Here is a tiny trained network, its code and every weight. The questions are about switching its units off for an input and a target symbol, where a switched-off unit gives its printed mean instead of its output.

import numpy as np


def w(rows, s, z=0):
    codes = np.array(rows[::2]) - 128.0
    scale = np.full(codes.shape[1], s)
    scale[-1] = z or s
    return codes * scale


def f(y):
    return y / 2 * (1 + np.tanh(0.7978845608 * (y + 0.044715 * y**3)))


def softmax(a):
    e = np.exp(a - a.max(-1, keepdims=True))
    return e / e.sum(-1, keepdims=True)


def log_softmax(a):
    a = a - a.max(-1, keepdims=True)
    return a - np.log(np.exp(a).sum(-1, keepdims=True))


def net(x, mask):
    ids = ['ΠΣΩγδεζηλμξφψ'.index(c) for c in x.split()]
    T = len(ids)
    res = E[ids] + P[:T]
    r = res
    for j in range(2):
        rows = slice(2 * j, 2 * j + 2)
        q, k, v = (r @ M[0][rows].T for M in (Q, K, V))
        z = softmax(np.where(np.tri(T) > 0, q @ k.T / 2**0.5, -1e9)) @ v
        o = O[0][rows]
        res = res + np.where(mask[j], z, o[:, -1]) @ o[:, :-1]
    y = f(res @ A[0][:, :-1].T + A[0][:, -1])
    res = res + np.where(mask[2:14], y, B[0][:, -1]) @ B[0][:, :-1]
    return log_softmax(res[-1] @ U[:, :-1].T + U[:, -1])


Q, K, V, O, A, B = {}, {}, {}, {}, {}, {}
E = w([
[44,86,60],'Π',
[148,73,31],'Σ',
[167,111,46],'Ω',
[145,36,42],'γ',
[154,73,41],'δ',
[96,158,77],'ε',
[122,190,111],'ζ',
[99,148,108],'η',
[146,60,32],'λ',
[215,60,194],'μ',
[65,156,69],'ξ',
[136,199,151],'φ',
[152,95,2],'ψ',
],0.017)
P = w([
[57,1,78],'0',
[129,189,97],'1',
[124,180,92],'2',
[118,176,91],'3',
[139,185,117],'4',
[120,165,98],'5',
[122,160,113],'6',
[110,151,97],'7',
[112,152,101],'8',
[104,146,99],'9',
[107,139,100],'10',
],0.0099)
Q[0] = w([
[5,5,115],'h0',
[52,159,254],'h0',
[239,62,156],'h1',
[213,42,213],'h1',
],0.0095)
K[0] = w([
[109,74,58],'h0',
[110,207,191],'h0',
[248,220,68],'h1',
[104,245,152],'h1',
],0.011)
V[0] = w([
[109,255,110],'h0',
[120,187,199],'h0',
[220,143,94],'h1',
[110,89,93],'h1',
],0.0098)
O[0] = w([
[95,84,75,56],'h0',
[84,61,130,2],'h0',
[220,2,126,78],'h1',
[155,234,163,222],'h1',
],0.009,0.013)
A[0] = w([
[24,135,164,93],'n0',
[104,98,221,205],'n1',
[80,140,134,163],'n2',
[144,194,122,144],'n3',
[134,189,79,109],'n4',
[71,70,114,197],'n5',
[138,101,251,95],'n6',
[226,186,136,171],'n7',
[60,103,61,237],'n8',
[146,224,165,143],'n9',
[152,136,56,255],'n10',
[254,103,183,84],'n11',
],0.0099,0.0058)
B[0] = w([
[2,144,97,153],'n0',
[139,111,18,124],'n1',
[132,148,170,155],'n2',
[147,107,231,221],'n3',
[125,81,104,216],'n4',
[199,148,130,125],'n5',
[94,150,110,128],'n6',
[103,44,112,210],'n7',
[250,183,62,150],'n8',
[89,89,101,253],'n9',
[206,131,125,181],'n10',
[138,162,106,145],'n11',
],0.0085,0.022)
U = w([
[115,111,70,22],'Π',
[197,187,179,141],'Σ',
[172,175,177,121],'Ω',
[121,70,192,171],'γ',
[107,2,33,255],'δ',
[104,67,124,64],'ε',
[55,126,156,103],'ζ',
[161,94,107,211],'η',
[141,116,164,73],'λ',
[121,97,100,82],'μ',
[128,138,91,147],'ξ',
[122,159,87,186],'φ',
[143,115,181,151],'ψ',
],0.012,0.0042)

Each question gives the input, a string of symbols that net reads in full, and the target symbol t.
The units are the heads (2 rows each of Q, K, V and O) and the neurons (one row each of A and B). Each row of codes is followed by its name. A weight is (code - 128) times the scale printed after its matrix; where a second scale follows, it is the last column's (O, A, B and U).
mask holds one flag per unit, heads first, then neurons. A switched-off unit (its flag False) gives its mean, the last column of its rows in O or B, instead of its output. The means were averaged over made-up inputs and are rounded, as every weight is.
A unit's drop is (log p(t) with every unit on - log p(t) with that unit switched off) / (log p(t) with every unit on - log p(t) with every unit switched off).
The circuit of an input: a set's keep is (log p(t) with only the set's units on - log p(t) with every unit switched off) / (log p(t) with every unit on - log p(t) with every unit switched off). Starting from the 12 units with the biggest drops (on a tie, the unit counted first), units are removed one at a time, each time the one whose removal leaves the highest keep (on an exact tie, the one counted first), for as long as the keep stays at least 0.8.
circuit, biggest first: the units of the circuit, biggest drop first
top k neurons: the k neurons with the biggest drops, biggest first
heads that matter: for each layer, one digit per head in row order, 1 if its drop is at least 0.15 and else 0, layers parted by /
drop of u: that unit's drop, to one decimal
input γ ξ Π Π Π μ Ω Π, target γ: heads that matter -> 10
input ζ Π η Ω, target δ: top neuron -> [n3]
input ξ ξ Π, target φ: circuit, biggest first -> [h0; n8; n7; h1]
input Π Π ζ, target ζ: circuit, biggest first -> [h1; n9]
input μ ξ ξ ζ Σ, target δ: heads that matter -> 01
input Π δ Π Π, target ζ: circuit, biggest first -> [h1; n0; n3]
input Π γ η η γ η ψ, target δ: heads that matter -> 00
input γ γ μ ξ, target γ: heads that matter -> 10
input Π Π Π Π δ, target δ: heads that matter -> 00
input ζ ξ Π ξ λ ξ ψ, target δ: top 3 neurons -> [n3; n2; n7]
input ε Π η μ Σ, target δ: top 2 neurons -> [n3; n2]
input ξ Π ζ, target φ: drop of n8 -> 0.3
input Π η γ Π Π ξ, target ζ: drop of h1 -> 0.8
input Π Π μ Π ε, target ζ: drop of h1 -> 0.7
input ξ γ Π Π Π η Π ξ Π Π Ω, target δ: circuit, biggest first -> [n7]
